Below are the code and all the weights of a small trained network. Each question names an input and a class and asks about switching units off, where a switched-off unit gives its printed mean instead of its output.

import numpy as np


def w(rows, s, z=0):
    codes = np.array(rows[::2]) - 128.0
    scale = np.full(codes.shape[1], s)
    scale[-1] = z or s
    return codes * scale


def f(y):
    return np.maximum(y, 0)


def log_softmax(a):
    a = a - a.max(-1, keepdims=True)
    return a - np.log(np.exp(a).sum(-1, keepdims=True))


def net(x, mask):
    res = np.array(x, float).reshape(1, 3) / 4 @ E
    y = f(res @ A[0][:, :-1].T + A[0][:, -1])
    res = res + np.where(mask, y, B[0][:, -1]) @ B[0][:, :-1]
    return log_softmax(res[-1] @ U[:, :-1].T + U[:, -1])


A, B = {}, {}
E = w([
[128,127,128,126,127,134,221,127,75,86],'x0',
[128,127,250,129,128,155,130,127,113,152],'x1',
[126,242,128,129,128,131,129,122,134,124],'x2',
],0.014)
A[0] = w([
[130,15,50,130,126,118,129,131,135,114,218],'N0',
[128,129,142,129,131,137,138,137,107,128,106],'N1',
[129,55,171,125,128,130,121,128,118,131,147],'N2',
[128,128,126,128,128,127,53,128,180,179,254],'N3',
[126,192,236,130,126,141,135,131,113,154,44],'N4',
[126,128,66,123,125,106,147,139,98,82,129],'N5',
[123,214,31,121,128,117,130,127,138,118,132],'N6',
[126,130,71,133,128,109,88,128,179,146,184],'N7',
[130,253,134,126,127,126,123,127,134,109,134],'N8',
[121,50,206,120,129,137,131,129,117,149,125],'N9',
[125,128,134,125,127,124,224,128,52,50,140],'N10',
[136,130,191,127,122,123,81,131,167,200,126],'N11',
],0.018,0.006)
B[0] = w([
[74,83,54,45,132,94,131,116,69,143,253],'N0',
[150,141,135,112,116,120,133,143,116,142,144],'N1',
[165,89,168,178,130,125,106,155,141,120,202],'N2',
[94,119,189,95,134,69,89,152,215,166,244],'N3',
[92,168,148,57,142,120,130,106,32,149,228],'N4',
[90,76,101,148,145,162,157,110,171,135,194],'N5',
[177,137,137,193,120,148,125,155,207,112,229],'N6',
[172,188,121,116,111,45,73,135,98,121,207],'N7',
[109,252,107,114,129,160,161,95,191,131,231],'N8',
[175,118,201,201,113,133,104,148,145,116,221],'N9',
[170,131,69,169,124,169,147,119,14,106,246],'N10',
[80,65,161,134,142,199,192,112,169,112,224],'N11',
],0.029,0.019)
U = w([
[69,101,113,3,125,23,50,156,117,196,196],'0',
[81,48,39,91,157,141,166,94,52,129,184],'1',
[177,204,157,155,80,82,61,177,232,134,134],'2',
[178,155,72,240,124,215,189,105,172,72,94],'3',
[123,48,196,184,125,130,98,192,206,129,210],'4',
[242,102,145,228,70,148,96,199,73,67,103],'5',
[9,158,155,19,186,141,164,76,172,196,69],'6',
[123,214,100,50,138,153,162,72,25,143,2],'7',
],0.005,0.003)

Each question gives the input, the list of numbers given to net, and the class t.
The units are the neurons (one row each of A and B). Each row of codes is followed by its name. A weight is (code - 128) times the scale printed after its matrix; where a second scale follows, it is the last column's (A, B and U).
mask holds one flag per neuron, in row order. A switched-off neuron (its flag False) gives its mean, the last column of its row in B, instead of its output. The means were averaged over made-up inputs and are rounded, as every weight is.
A unit's drop is (log p(t) with every unit on - log p(t) with that unit switched off) / (log p(t) with every unit on - log p(t) with every unit switched off).
The circuit of an input: a set's keep is (log p(t) with only the set's units on - log p(t) with every unit switched off) / (log p(t) with every unit on - log p(t) with every unit switched off). Starting from all 12 units, units are removed one at a time, each time the one whose removal leaves the highest keep (on an exact tie, the one counted first), for as long as the keep stays at least 0.8.
circuit, biggest first: the units of the circuit, biggest drop first
unit that matters most: the unit with the biggest drop
top k neurons: the k neurons with the biggest drops, biggest first
drop when u is switched off: that unit's drop, to one decimal
input [4,-1,0], class 1: circuit, biggest first -> (N9, N8)
input [2,6,3], class 7: circuit, biggest first -> (N4)
input [-6,1,-1], class 4: top 3 neurons -> (N0, N4, N11)
input [2,-7,-2], class 1: circuit, biggest first -> (N0, N3)
input [1,7,-7], class 5: top 2 neurons -> (N3, N9)
input [-1,8,-4], class 4: top 2 neurons -> (N10, N11)
input [6,1,4], class 7: top 2 neurons -> (N9, N11)
input [1,-7,5], class 3: top 2 neurons -> (N3, N5)
input [0,3,-5], class 4: top 2 neurons -> (N10, N7)
input [1,5,3], class 7: top 2 neurons -> (N3, N4)
input [1,0,6], class 3: top 4 neurons -> (N3, N0, N6, N7)
input [1,7,5], class 7: top 3 neurons -> (N3, N4, N5)
input [8,-4,1], class 3: top 2 neurons -> (N6, N4)
input [-1,3,-7], class 4: unit that matters most -> N10
input [6,-2,1], class 3: top 2 neurons -> (N4, N0)
input [-6,0,1], class 2: top 4 neurons -> (N0, N4, N7, N5)
input [2,-3,-6], class 1: drop when N3 is switched off -> 0.2
input [6,-2,0], class 1: drop when N8 is switched off -> 0.6
input [-4,-3,-5], class 0: drop when N9 is switched off -> 0.0
input [-2,0,2], class 2: circuit, biggest first -> (N0)
